Below is a small trained network, with its code and all its weights. Each question gives an input and a class and asks what happens when units are switched off, that is, made to give their printed mean instead of their output.

import numpy as np


def w(rows, s, z=0):
    codes = np.array(rows[::2]) - 128.0
    scale = np.full(codes.shape[1], s)
    scale[-1] = z or s
    return codes * scale


def f(y):
    return y / 2 * (1 + np.tanh(0.7978845608 * (y + 0.044715 * y**3)))


def log_softmax(a):
    a = a - a.max(-1, keepdims=True)
    return a - np.log(np.exp(a).sum(-1, keepdims=True))


def net(x, mask):
    res = np.array(x, float).reshape(1, 5) / 4 @ E
    y = f(res @ A[0][:, :-1].T + A[0][:, -1])
    res = res + np.where(mask, y, B[0][:, -1]) @ B[0][:, :-1]
    return log_softmax(res[-1] @ U[:, :-1].T + U[:, -1])


A, B = {}, {}
E = w([
[73,129,128,81,202],'x0',
[96,102,147,231,93],'x1',
[190,86,93,215,202],'x2',
[101,170,47,141,131],'x3',
[148,248,160,146,134],'x4',
],0.011)
A[0] = w([
[250,119,164,123,235,129],'neuron 1',
[82,189,185,102,85,186],'neuron 2',
[197,117,111,174,98,173],'neuron 3',
[111,136,95,129,219,254],'neuron 4',
[134,128,96,245,27,190],'neuron 5',
[50,39,83,118,141,169],'neuron 6',
[139,100,77,196,85,159],'neuron 7',
[138,129,57,114,94,170],'neuron 8',
[144,137,156,118,64,129],'neuron 9',
],0.013,0.0051)
B[0] = w([
[139,30,3,129,94,207],'neuron 1',
[148,227,173,74,156,202],'neuron 2',
[148,89,115,163,78,195],'neuron 3',
[72,164,36,162,155,207],'neuron 4',
[205,115,210,252,95,255],'neuron 5',
[1,35,205,112,187,209],'neuron 6',
[191,125,221,109,166,207],'neuron 7',
[125,136,141,76,7,161],'neuron 8',
[142,96,209,112,91,161],'neuron 9',
],0.0095,0.014)
U = w([
[196,58,39,94,112,157],'0',
[64,69,168,119,238,113],'1',
[188,180,168,42,163,194],'2',
[164,145,166,149,126,72],'3',
[253,105,160,180,124,4],'4',
[92,131,91,69,66,152],'5',
[127,223,60,191,203,225],'6',
],0.012,0.002)

Each question gives the input, the list of numbers given to net, and the class t.
The units are the neurons (one row each of A and B). Each row of codes is followed by its name. A weight is (code - 128) times the scale printed after its matrix; where a second scale follows, it is the last column's (A, B and U).
mask holds one flag per neuron, in row order. A switched-off neuron (its flag False) gives its mean, the last column of its row in B, instead of its output. The means were averaged over made-up inputs and are rounded, as every weight is.
A unit's drop is (log p(t) with every unit on - log p(t) with that unit switched off) / (log p(t) with every unit on - log p(t) with every unit switched off).
The circuit of an input: a set's keep is (log p(t) with only the set's units on - log p(t) with every unit switched off) / (log p(t) with every unit on - log p(t) with every unit switched off). Starting from all 9 units, units are removed one at a time, each time the one whose removal leaves the highest keep (on an exact tie, the one counted first), for as long as the keep stays at least 0.8.
circuit, biggest first: the units of the circuit, biggest drop first
unit that matters most: the unit with the biggest drop
k most important neurons: the k neurons with the biggest drops, biggest first
drop when u is switched off: that unit's drop, to one decimal
input [-1,-3,-8,-2,-6], class 1: 2 most important neurons	neuron 6; neuron 1
input [2,1,-7,1,2], class 2: unit that matters most	neuron 2
input [-4,-4,-2,6,-4], class 5: circuit, biggest first	neuron 8; neuron 5
input [5,-2,-1,-7,1], class 2: circuit, biggest first	neuron 6; neuron 5
input [-1,-2,1,-5,4], class 0: circuit, biggest first	neuron 5; neuron 1
input [5,-7,8,-6,-8], class 0: 3 most important neurons	neuron 1; neuron 7; neuron 2
input [2,-3,-5,6,1], class 2: 4 most important neurons	neuron 2; neuron 1; neuron 3; neuron 6
input [0,1,5,5,-3], class 1: 2 most important neurons	neuron 6; neuron 4
input [-1,6,-4,3,-5], class 1: 3 most important neurons	neuron 6; neuron 3; neuron 1
input [-8,-3,-6,6,1], class 2: 2 most important neurons	neuron 2; neuron 1
input [-3,-4,-1,-7,5], class 2: 2 most important neurons	neuron 5; neuron 2
input [-1,0,-5,6,-6], class 1: 3 most important neurons	neuron 6; neuron 1; neuron 3
input [-3,-5,4,-2,8], class 0: drop when neuron 1 is switched off	0.3
input [3,-3,8,2,5], class 0: drop when neuron 1 is switched off	1.5
input [2,1,-1,2,6], class 6: drop when neuron 9 is switched off	0.1
input [3,7,-7,2,2], class 2: circuit, biggest first	neuron 2
